In the rows, 128 means zero.
[155 116  90 156 119 120 110  99 104 143 138 109 103 119 200 100 162 102
  78 108 105 173 166 112  90  70 131 149 171 126 120 101 175  58 159  97
 116 136 168 114 127 119 131  81 123 133] -> molim
[204 164 120 144 136 104  91  84  41 128 126 127 102  91 160  68 116 122
 133  76  93 192 148 130  66 148 131 191 158 116 143 119 197  70 184 134
  56 227 189 120 116 107  89  87 178 122] -> molim
[123 117 137 106 164 156 115 126 168 177 118 127 121 121 105  78 142 127
  91  90 199  95 145 104 150 110 137 120 132 133 123  59 163  70 105 134
 142 147  93 124 100 116 153 157 119 155] -> muli
[149 128 137 149 106  96 108  93 113 158 140 155 138  63 141 142 130 110
  90 145 153 143 105 131 105 104 126 160 136 137 102 177 147 100 132 135
 113 111 160 102 123  87  85 109 128 114] -> Tef
[163 129 135 104 144 127 104  90 140 139 161 133  82 101 130  69 130 147
 102 113 162 126 129 129  76  91 126 159 129 128 125 105 146  46 147 132
 137 139 122 118 116  82 116 150  83 133] -> muli
[166 141 159 131 172 150  66 113 120 197  66 129 107 134 119  65  95 145
  85  85 142 107 199 119  91 129 138 147 122 119 125 109 184  53  90 140
  86 192 100  73 102  73 101 121 181 163] -> molim
[202  99 122 112 107  92 101  65  58 112 164 125  90  74 166 112 128 142
 130 121 121 149 132 120  69  92 129 190 142 118 138 169 165  58 167 120
  96 153 209  76 146 118  86 113 142 108] -> gituz
[162 156 121 132 125 118 120  98 106  94 175 145 106 111 135 102 103 124
 169 154 115 188  99 129 117 147 136 162 109 133 146 132 155 135 180 132
 109 194 170 156 124 141 130 117 116 123] -> fenuf
[145 154 139 104  90  39 118  66 114 118 172 165 129   9 166  63 112 151
 112 158 173 128 111 156  82 143 121 143 116 138 177 205 135 104 151 155
 119 129 149  98 116  68  91 134 127  67] -> fuv
[139 108 123  94 144 101  85  85 152 155 154 123  88  59 143 105 145 113
 122 158 135 146 128 112  71 104 176 154 117 115 155 121 177  54 131 121
 130 136 103  95 127 103 138 129 135 116] -> fenuf
[ 79 141 150 139 162 185 115 143 202 157 115 155 113 201  98  59 119 145
 116 131 192  83 112 125 148 124 137 102 105 122 143  99 141 107 106 123
 130 128  85 133 115 149 183 129  91 162] -> fuv
[134 162 153  65 125  84 104  94 142 104 191 149 119  53 102  72  93 136
 185 208 142 149  79 127 135 166 130 115  58 128 174 186 115 149 150 142
 121 196 133 135 118 115 150 167 127 111] -> fenuf
[126 139 166 172 113 165 109 125 136 176 117 178 130 177 106 140  92 122
 141 136 158 131 110 141 151 126 137 134 139 126  94 158 131 101  89 120
 125 142 141  90 141 156 137 104  96 164] -> kame
[110 142 183 131 118 146  82 101 166 126 178 177 132 138  89  86 112 132
 156 179 214 146  48 161 123 149 131 147  79 120 135 156 157 101 117 114
 111 123 116 116 130 138 143 141  53 128] -> Tef
[141 133 131  85  89  66 119  89 117 138 164 171 142  77 131 112  95 139
 136 158 148 135 100 144 130 121 130 136 105 139 128 224 108 121 144 140
 132 122 144  83 120  87  98 130 107  95] -> gituz
[ 82 140 150  56 158 124 102 125 209 158 173 146 130  98  90 104 151 110
 152 198 125 132  75 114 147 133 134  84  65 136 178 107 147 109 151 110
 121 145 114 177  76 132 202 166 114 151] -> Tef
[112 135 153  44 149  91 104 103 156 139 179 148 135  48 109 104 111 141
 163 183 125 123 105 124 129 152  98  99  50 144 187 159 126 144 149 131
 100 167 144 133  95 103 144 174 135 138] -> Tef
[167 134 133 117 112  87 134 107 107 152 158 128 138  30 141 114 130 129
 110 115 162 148 143 118 113 108 140 157 147 143 117 169 123 104 137 160
 128 131 154 103 132 108  90 139 130 105] -> muli
[139 148 135  92  85  21 145  93 126 146 154 175 142  55 158 108 107 117
 110 130 148 132 105 153 155 106 122 144 100 143 146 212 108 124 156 158
 135  94 160  75 132  63  96 115 105  87] -> nele
[122 135 157 113 161 162 107 161 156 159 115 162 143 130  92 147  97 134
 149 144 131 110 133 109 188 155  75  96  80 149 143 104 134 145 115 127
  91 183 128 156 101 166 145 133 162 202] -> Tef
[162 144 151  72 116  94 139 134  98 113 140 133 147  38 136  82  79 150
 165 132 137 133 149 118 168 174  82 126  98 150 147 159 121 170 146 161
 117 201 174 144 121 138  97 165 172 147] -> muli
[160 140 128 193 137 195  97 122 125 129 123 143  78 195 105  93 124 125
 105 117 143 115 128 125 107  88 145 161 149 116  90  98 158  77 127 105
 123 162 109 146 135 126 142  97  78 146] -> fenuf
[112 133 114  72 108  41 150  94 155 166 170 161 157  22 153 143 127 124
 114 167 114 126 110 129 117 103 133 115 103 147 150 189  77 134 130 158
 139 103 152  77 106  68 107 146 139 107] -> kame
[ 74 115 150  90 116 107 127 139 203 117 167 158 114 114 153 121 110 163
 131 177 149 107 125 137 176 114 101  80 100 154 171 176 103 149 129 117
 158 100 115 148 149 159 164 142  70 142] -> fuv
[120 119 134  86 112  83 102 114 172 111 192 143 104  72 148 125 122 139
 118 197 122 139 114 127 145  66 113 119 105 142 152 191 106 126 132 121
 154 102 114 118 156 118 130 133  65 119] -> fenuf
[104 110 104 102  95  65 168 139 152 151 153 124 185  32 151 177 124 114
  96 145 134 132 139 123 171  88 113 111 145 185 121 175  74 154 138 155
 176  60 140 115 133 107 107 134 103 113] -> muli
[133 143 151 112  85  49 131  92 120 131 150 159 135  35 164 123  89 143
 112 161 150 125 125 147 123 119 101 129 117 155 153 240  91 144 137 160
 129  91 153  84 146  88  85 110 111  95] -> fuv
[124 129 167 163 145 210  91 130 162 154 103 161  97 229  88  89  95 139
 114 115 157  80 114 124 133 112 120 129 131 120 102  92 142  68  87  95
 111 171 125 111 136 139 169 117  84 193] -> kame
[134 146 115 151 160 161 125 165 132 165  98 135 140 120 109 131 110 114
 145 114 107 128 173  99 169 159 130 122 134 144 129  59 156 130 131 118
 117 211 121 163 102 167 166 115 201 177] -> fenuf
[154 141 140 118  80  61 126  85  97 143 130 156 139  43 167 110  70 151
 135 154 144 105 176 142 109 145 101 124 125 146 152 217  92 148 114 150
 114 128 170  72 141  90  77 120 158 107] -> fuv
[181 108 115 121 112 111 103 111  76 176  93 138 106 111 162 142  88 156
 120 109 128 117 195 126 113 124 116 155 142 130 107 181 156  84 110 123
 110 158 140  70 142 115  77 104 177 144] -> gituz
[165 181 149 114 122 115 114 131  90 116 132 165 119 154 124  76  65 140
 183 111 122 142 133 148 190 165  96 136 108 118 150 143 139 149 158 122
  97 192 170 140 138 166 133 117 148 157] -> nele
[131 134 152 116 166 162  97 120 158 190 104 165 103 173  94  88  88 152
 121 117 176  72 134 122 125 135 122 119 100 116 130 100 137  72  78 121
 107 181 100  80 103 103 152 146 148 183] -> kame
[156 125 120 152 107  69 121  81 106 135 187 167 110  66 152 120 159 111
  92 147 139 173  92 136  69  73 143 166 143 144 118 185 155  74 172 119
 116  98 159 117 119  84 109  99  72  88] -> Tef
[138 166 120 108 139  95 129 137 138 164 117 154 126 140 138 111 111 105
 145 111  92 148 144 127 176 152 105 114 117 132 152  78 155 114 162 113
 110 176 143 150 108 145 168 104 155 162] -> nele
[131 139 141 132  80  96 142 110 111 139 142 170 146  89 141 143  91 143
 123 143 123 129 124 143 144 111 115 127 125 154 118 215  85 138 112 145
 132 117 172  90 151 100  88 115 101 121] -> kame
[182 123 138 178 127 131  95  89  70 146 114 142  76 130 178 114  83 159
 129 115 147 138 189 143  70 137 130 170 165 115 132 168 181  86 131 116
  99 161 164  91 155 142  99  99 149 132] -> fuv
[165 128 119  87 102  38 107  78 108 106 166 132 109  29 197  93 148 136
  78 130  90 165 149 133  87  58 119 153 146 142 153 184 140  81 169 143
 120 120 164 110 132  53  70 116 109  88] -> molim
[144 171 125 117 137 111 123 117 140 151 141 152 107 149 130 104 127 103
 150 121  88 169 107 140 148 142 132 138 122 127 153  83 171  93 187 108
 116 150 157 148 111 147 165  94 118 145] -> nele
[123 132 142 154  83 121 135 122 110 126 154 176 139 153 135 146  94 123
 136 145 134 132  95 145 160  99  99 140 137 135 109 179  96 141 116 119
 128 117 174 105 151 145 122 109  72 133] -> kame
[128 110 123 107 101 114 130 123 111 115 149 149 134  95 161 175  90 162
 115 152  85 103 168 124 159  84  80 120 134 149 131 176  75 156 100 125
 133 121 173 111 164 142  93 133 115 149] -> kame
[146 104 136 129 111 151 126 130 111 104 161 135 121 125 153 112 103 150
 134 123 167 130 152 120 167 103  97 147 148 139 110 130 128 136 126 122
 148 147 175 139 159 182 117 150  90 153] -> muli
[111 130 165  82 108 104 106 123 143  90 170 178 127 131 130 104  71 164
 161 154 146 103 117 155 189 123  82 128  81 133 157 187  99 148 128 119
 138 113 141 107 168 140 126 144  60 133] -> nele
[ 79 146 142 100  96 100 132 164 162 127 159 175 185 118 123 123  96 127
 135 159 161 129 110 143 222  90  97  96 100 158 142 215  68 164 124 143
 146  82 107 117 123 132 133 121  73 126] -> molim
[120 139 139 173 146 168  95 130 189 147 137 149  79 215 132  93 147 130
 104 108 168 119 126 126 102  87 152 119 168 124 140  80 168  31 134  84
 123 114  88 160 117 134 194  93  57 151] -> fuv
[104 133 125 117 158 148  97 119 187 160 144 135  84 145 102  81 155 123
  84 128 156 106  93 118 116  79 158 139 108 125 135  82 156  54 125 120
 156 125  70 138 105  80 162 128  83 134] -> fenuf
[105 158 142 113 154 128 113 141 173 167 125 161 126 138 121 118 101 134
 143 143 110 134 150 117 150 165 124  94 136 150 171  90 158 121 132 114
 110 172 111 170  98 172 181 115 140 160] -> fuv
[111 146 148 131  85  89 123 110 153 120 158 171 136 102 161 103  97 137
 135 172 171 132 112 152 149 129 118 116 126 141 149 198 114 140 137 128
 146  99 145 121 136 133 130 117  88 116] -> fuv
[ 77 155 158  81 151 131 105 144 214 144 162 143 137 125  78  91 130 110
 170 186 134 156  77 117 167 155 164 105  78 137 175  79 158 112 131 117
 141 160  86 173 100 154 208 153 108 142] -> fenuf
[158 160 128 116 130 105  98  98 131 142 152 142 103  97 126  92 116 113
 145 161 113 164 112 124 113 142 138 139 118 125 148 109 163 106 147 127
 113 202 140 144 111 121 141 122 141 131] -> fenuf
[ 91 133 136  90  97  43 146 109 171 151 161 167 155  40 166 136 103 140
 127 182 153 124 137 147 139 120 120  89 105 169 166 235  86 148 138 151
 159  74 115 101 119  86 128 132  96  96] -> fuv
[125 113  97  91 140  75 129 124 135 202 111 122 111  94 161 153 147 106
  82 107  79 112 167 112 126  70 122 111 137 139 144 106 140  71 127 125
 147  91 116  97 122  90 128 101 161 138] -> nele
[120 107 135 118 125 149 117 149 137 135 119 132 127 107 133 148 101 132
 134 158 127 109 162 108 176 104 119 127 110 138 130 152 127 147 100 130
 141 140 118 124 150 161 126 127 136 154] -> fenuf
[ 94 108 118  83 147 113 107 129 170 173 131 117 124 104 154 132 147 115
  89 125 109 136 160 106 151  72 143 120 122 133 155 112 139  80 128 117
 136  90 110 106 120 115 146 124 129 138] -> molim
[145 111 143 152 104 141 103 124 101  83 167 157  92 149 149 129 100 152
 127 158 143 145 106 148 134  96  70 152 109 129 118 173 144 121 140  94
 113 117 149 141 166 151 108 117  65 141] -> Tef
[ 92 116 133  97 124  99 124 123 172 122 175 162 114 108 160 105 121 143
 135 158 159 124 131 126 151 102 117  94 113 134 174 157 117 127 130 117
 140  90 107 125 135 157 159 130  85 127] -> fuv
[166  97 127 103 118 113 107 114  88 173  94 140 117 115 155 145  79 157
 112 135 135  97 190 112 154 129 109 145 111 128 115 180 147 123  95 135
 113 166 159  71 134 138  86 130 181 153] -> gituz
[173 159 124 175 137 119 124 122  82 139 113 154 107 144 149 115  84 144
 150 111 119 151 170 130 122 174 123 140 163 137 149 124 169 124 158 122
  84 207 172 155 117 167 138  98 175 145] -> fuv
[117 141 127 183 106 145 128 143 146 143 140 171 137 153 123 149 109 109
 117 152 152 161 110 134 175 104 151 158 128 142 105 142 138 119 125 129
 152 104 117 134 134 151 134  93  75 128] -> fenuf
[123 119 150 138 137 141 100 111 146 122 163 148  78 150 159 105 128 147
 138 135 128 153 139 129  90 120 148 141 157 131 150 121 183  85 145  89
 130 127 128 150 141 175 160 106  75 133] -> fuv
[127 143 138 110 164 150 101 117 156 155 123 158 103 192 109  80 106 133
 116  94 168  78 122 130 165 108 117 139  92 111 142  79 144  84 129 122
 125 132 116 105 107 111 155 126 107 165] -> nele
[138 116 147  99 101  90 118 119 131 105 160 172 117  50 141 109  79 162
 133 193 143 114 138 125 167 103  91 127  83 147 133 240  88 162 115 152
 143 143 142  86 169 124  85 140 106 129] -> fenuf
[141 139 133  66 127  88 138 132 127 138 142 143 154  28 134  99 101 138
 147 135 140 120 166 107 178 146  77 107 100 157 152 142 101 142 141 159
 128 176 147 132 110 126 118 157 151 153] -> muli
[136 142 139  69 128  87 141 141 157 143 162 136 132  53 133  98 123 130
 144 138 108 148 138 122 144 120 103 111 131 168 147 130 125 127 166 134
 140 163 140 160 114 135 143 146 115 148] -> muli
[146 132 116 121 153  99 104  76 143 199 103 138  90  78 155  79 131 137
  60 106 145  82 179 113  64 104 138 121 145 130 145 123 157  55 124 135
 115 135 118  80  93  42 118 117 162 123] -> fuv
[147 104  86 154 116 105 145 145 125 154 107 152 113 101 152 162 138 141
  43 115 114  70 169 115 136  50  83 119 145 169  99 153  99 104 134 121
 128 105 135 138 120  67  97 105 134 149] -> Tef
[119 145 147 149 177 180 104 147 166 188  85 140  99 224  96 104 132 109
  95  67 128 103 139 128 145  94 152 138 133 122 116  46 182  55 125 106
 133 119  83 137 108 127 177  92  98 175] -> nele
[173 158 134  97 124  71 116 110  82 133 129 146 130  52 157  82  88 140
 127 131  91 159 172 131 134 131 109 140 119 145 163 186 147 122 173 148
  86 201 179 115 106  99 100 127 178 123] -> molim
[130 148 162 139 114  77 113  92 137 135 176 170 115 101 149 112 109 136
 133 149 184 160  95 143 111 122 137 144 131 134 146 211 130 111 143 142
 130  91 134  93 136 121 119 105  74  99] -> fuv
[153 159 128 134 118 121 136 120 110 127 149 169 113 145 128 117 100 141
 155 145  95 147 124 134 139 115  92 126 138 139 136 136 114 113 145 116
 103 184 179 135 131 148 142 111 113 160] -> kame
[138 120 144 180  95 165 130 146 116 158 109 172 133 208 128 139  87 131
 128 114 174 136 126 139 170 114 131 164 148 144  66 162 145 111 117 106
 140 128 142 104 143 174 131  83  88 160] -> gituz
[115 166 138 115 127 108 135 128 152 116 152 165 129 118 135 108  96 137
 173 158 124 149 124 136 160 159 104  98 115 142 168 147 116 154 168 124
 114 157 142 165 117 160 166 123 114 138] -> fuv
[171  96 123  91 120  82 123 104 107 151 151 113 108  23 183 112 131 145
 103 114 133 121 189 113  93  85 119 153 142 144 133 156 131  90 138 142
 144 133 164  96 136  99  84 150 143 132] -> muli
[124 143 137 131  94  88 122 119 129 121 164 162 151  70 131 129 107 115
 131 172 159 135 108 143 177  96 112 139 111 143 135 193 103 144 134 141
 151 110 130 112 135 120 121 119  88 110] -> fenuf
[ 78 108 132  76 178 128 112 154 184 201  86 119 140 109 105 106 126 129
  73 102 125  73 166  97 158  83 135  88 103 156 147 116 117  88 101 142
 141 111  76  91  96  70 146 137 163 162] -> molim
[221 119  91 156 100  98 107  65  26 117 146 121  84  52 189 117 103 130
 118 120 121 142 176 132  48  92 114 199 152 116 127 157 156  82 149 128
  98 171 178  78 148  90  62 100 169 105] -> fenuf
[129 127 131  63 102  48 118  97 137 101 199 147 110  77 173  94 123 139
 125 142 128 130  98 150 140  76  89 136 100 130 173 178 115 112 165 122
 140  89 157  98 154  99 118 132  77 103] -> nele
[111 112 122  71 159 127 105 104 189 209  93 144 120 117  99  70 131 131
  89 126 167  66 142 106 131 126 149 108  83 126 129  99 151  63 105 125
 131 139  82  67  86  74 153 142 151 155] -> gituz
